Below is a small trained network, with its code and all its weights. Each question gives an input and a class and asks what happens when units are switched off, that is, made to give their printed mean instead of their output.

import numpy as np


def w(rows, s, z=0):
    codes = np.array(rows[::2]) - 128.0
    scale = np.full(codes.shape[1], s)
    scale[-1] = z or s
    return codes * scale


def norm(h):
    return h / np.sqrt((h * h).mean(-1, keepdims=True) + 1e-5)


def f(y):
    return np.maximum(y, 0)


def log_softmax(a):
    a = a - a.max(-1, keepdims=True)
    return a - np.log(np.exp(a).sum(-1, keepdims=True))


def net(x, mask):
    res = np.array(x, float).reshape(1, 8) / 4 @ E
    u = 0
    for l in range(4):
        y = f(norm(res) @ A[l][:, :-1].T + A[l][:, -1])
        res = res + np.where(mask[u : u + 8], y, B[l][:, -1]) @ B[l][:, :-1]
        u += 8
    return log_softmax(norm(res)[-1] @ U[:, :-1].T + U[:, -1])


A, B = {}, {}
E = w([
[118,119,131,130,129,132,129,121,124,126,125],'x0',
[134,136,137,127,129,128,130,130,125,126,126],'x1',
[124,118,122,135,125,119,131,122,132,130,121],'x2',
[119,123,126,140,127,127,125,129,130,122,128],'x3',
[139,55,205,109,197,131,197,202,213,58,162],'x4',
[108,118,131,138,134,133,124,126,119,135,130],'x5',
[8,191,137,55,59,9,230,144,99,66,170],'x6',
[227,73,79,196,136,74,150,179,5,67,218],'x7',
],0.012)
A[0] = w([
[148,96,78,124,128,74,154,145,49,105,244,3],'L0N1',
[132,167,103,170,84,113,102,139,82,127,86,167],'L0N2',
[152,102,142,162,172,215,59,126,184,177,79,188],'L0N3',
[254,37,89,181,157,109,116,148,49,128,171,105],'L0N4',
[121,24,242,126,200,144,194,167,247,59,211,128],'L0N5',
[180,92,73,161,188,111,106,168,56,107,157,118],'L0N6',
[34,190,117,84,107,34,194,156,109,92,144,174],'L0N7',
[125,130,49,145,146,18,182,142,56,82,178,38],'L0N8',
],0.0094,0.0053)
B[0] = w([
[204,161,174,121,123,99,165,204,62,108,7,180],'L0N1',
[166,152,86,59,92,145,109,80,113,132,143,170],'L0N2',
[205,152,190,140,56,84,135,201,67,109,39,234],'L0N3',
[70,140,53,159,170,108,92,110,177,114,255,236],'L0N4',
[73,66,49,37,132,128,239,209,204,86,101,247],'L0N5',
[58,121,87,200,150,190,147,76,104,152,164,199],'L0N6',
[50,147,248,135,45,149,89,97,197,169,171,230],'L0N7',
[192,100,211,134,75,196,155,137,58,153,107,188],'L0N8',
],0.0096,0.015)
A[1] = w([
[103,80,96,66,151,70,147,159,148,31,111,94],'L1N1',
[50,140,166,219,181,52,77,44,186,136,172,70],'L1N2',
[136,49,124,169,254,144,145,112,161,119,158,51],'L1N3',
[140,118,40,175,222,152,127,143,86,127,150,126],'L1N4',
[108,142,168,164,229,102,75,81,133,138,113,10],'L1N5',
[145,151,116,89,115,77,95,136,172,126,1,117],'L1N6',
[133,56,153,192,225,179,112,148,169,130,85,105],'L1N7',
[159,125,66,76,206,167,93,97,159,146,19,108],'L1N8',
],0.0096,0.013)
B[1] = w([
[126,125,170,159,149,153,77,83,104,187,152,232],'L1N1',
[116,187,124,209,183,89,170,183,49,187,94,152],'L1N2',
[71,213,118,114,156,22,110,198,162,36,150,172],'L1N3',
[42,164,99,65,147,101,115,104,174,130,136,254],'L1N4',
[180,129,78,70,145,89,161,83,123,60,159,128],'L1N5',
[92,161,244,138,80,117,133,106,84,117,149,226],'L1N6',
[121,149,112,90,131,57,132,177,143,53,148,181],'L1N7',
[135,54,133,133,76,190,193,175,69,66,129,170],'L1N8',
],0.011,0.0066)
A[2] = w([
[169,91,140,89,97,109,169,172,30,115,73,117],'L2N1',
[190,110,165,135,81,158,171,179,118,125,118,108],'L2N2',
[164,141,172,190,117,90,86,115,78,91,123,2],'L2N3',
[127,123,42,126,218,141,114,107,129,128,115,79],'L2N4',
[155,118,74,147,149,145,107,88,114,154,90,18],'L2N5',
[140,115,5,146,178,131,92,117,138,112,127,91],'L2N6',
[123,84,159,90,154,102,197,235,168,99,162,143],'L2N7',
[126,120,136,150,89,69,114,173,67,72,137,136],'L2N8',
],0.013,0.0051)
B[2] = w([
[199,148,162,248,197,181,189,103,56,91,91,196],'L2N1',
[96,107,72,137,161,55,170,81,83,88,119,194],'L2N2',
[105,184,160,118,101,153,99,169,108,190,182,159],'L2N3',
[222,41,111,89,123,132,91,196,99,143,197,164],'L2N4',
[148,112,174,108,182,160,163,176,132,54,132,139],'L2N5',
[172,86,106,69,85,185,177,189,159,149,179,182],'L2N6',
[138,101,97,167,160,106,183,94,185,25,27,251],'L2N7',
[162,156,167,128,199,175,143,128,125,191,62,180],'L2N8',
],0.013,0.016)
A[3] = w([
[154,123,75,91,155,94,16,114,129,247,170,2],'L3N1',
[143,142,127,111,92,157,28,134,119,175,230,10],'L3N2',
[30,103,136,97,77,117,73,70,220,159,126,103],'L3N3',
[129,16,48,81,171,87,157,177,190,66,97,95],'L3N4',
[110,152,138,195,149,137,140,91,186,62,60,29],'L3N5',
[50,123,102,50,152,71,128,116,220,83,69,58],'L3N6',
[115,214,190,173,147,88,46,85,58,217,132,63],'L3N7',
[81,136,113,104,93,112,105,82,189,132,117,33],'L3N8',
],0.014,0.0043)
B[3] = w([
[91,58,131,140,90,166,151,87,114,154,67,150],'L3N1',
[104,75,143,119,139,163,106,66,125,168,64,164],'L3N2',
[117,94,47,78,213,54,74,147,193,138,118,181],'L3N3',
[155,212,156,156,91,88,52,114,110,115,146,253],'L3N4',
[87,79,123,137,157,104,185,113,90,192,114,197],'L3N5',
[143,103,128,114,128,216,100,144,67,184,168,216],'L3N6',
[217,248,146,127,25,163,50,52,124,114,224,198],'L3N7',
[108,84,76,89,163,112,136,169,187,187,119,156],'L3N8',
],0.017,0.019)
U = w([
[211,231,226,162,42,199,119,55,52,143,160,174],'0',
[135,80,165,207,214,63,249,115,69,37,3,254],'1',
[124,217,130,34,100,26,10,39,236,202,180,28],'2',
[20,33,96,28,234,69,180,222,241,198,75,17],'3',
[174,52,69,109,125,219,91,124,91,214,197,110],'4',
[237,152,19,137,185,41,65,237,190,14,201,68],'5',
],0.017,0.0069)

Each question gives the input, the list of numbers given to net, and the class t.
The units are the neurons (one row each of A and B). Each row of codes is followed by its name. A weight is (code - 128) times the scale printed after its matrix; where a second scale follows, it is the last column's (A, B and U).
mask holds one flag per neuron, layer by layer. A switched-off neuron (its flag False) gives its mean, the last column of its row in B, instead of its output. The means were averaged over made-up inputs and are rounded, as every weight is.
A unit's drop is (log p(t) with every unit on - log p(t) with that unit switched off) / (log p(t) with every unit on - log p(t) with every unit switched off).
most important unit: the unit with the biggest drop
top k neurons: the k neurons with the biggest drops, biggest first
k most important neurons of layer l: the k neurons of layer l with the biggest drops, biggest first
drop of u: that unit's drop, to one decimal
input [7,-5,-3,-7,-1,-2,3,-3], class 2: top 2 neurons : [L0N5 L2N7]
input [-4,0,-8,1,2,-7,0,8], class 5: most important unit : L0N4
input [3,-4,-8,2,7,8,1,8], class 1: top 3 neurons : [L0N1 L0N8 L2N7]
input [-2,-2,-8,-3,0,4,7,0], class 2: top 3 neurons : [L0N7 L0N5 L0N3]
input [0,7,3,4,-4,0,3,0], class 2: top 2 neurons : [L0N7 L0N3]
input [8,1,-7,5,2,8,-6,1], class 5: top 2 neurons : [L0N4 L0N7]
input [-6,7,4,-2,1,-2,-3,7], class 5: 2 most important neurons of layer 0 : [L0N7 L0N1]
input [-2,7,5,7,-3,-5,6,-3], class 2: top 2 neurons : [L0N5 L2N7]
input [1,5,-2,-8,0,-4,2,0], class 2: top 3 neurons : [L0N7 L0N5 L2N7]
input [5,7,-5,-1,5,-6,-4,1], class 5: 3 most important neurons of layer 0 : [L0N4 L0N7 L0N1]
input [5,-1,-3,8,-5,-1,-3,1], class 4: top 2 neurons : [L0N7 L2N7]
input [-7,2,-6,-5,-6,6,1,-8], class 2: top 3 neurons : [L0N1 L2N1 L3N3]
input [4,-5,5,6,8,-6,1,-7], class 3: top 2 neurons : [L2N1 L0N1]
input [5,-8,-8,8,0,4,-7,2], class 4: most important unit : L0N5
input [4,-1,4,-2,4,1,0,-5], class 1: top 2 neurons : [L0N4 L0N7]
input [-2,-2,-6,-2,-6,-8,0,6], class 4: 2 most important neurons of layer 1 : [L1N6 L1N4]
input [-6,2,0,0,-6,4,4,-2], class 2: drop of L0N5 : 0.4
input [6,-6,4,8,6,-7,1,-5], class 3: drop of L0N1 : 0.4
input [-5,6,-6,4,7,5,-4,-5], class 1: drop of L0N6 : 0.0
input [4,1,-2,-7,-8,3,4,-6], class 2: most important unit : L0N5
input [-2,-4,6,0,-8,3,-4,2], class 4: top 2 neurons : [L0N7 L2N7]
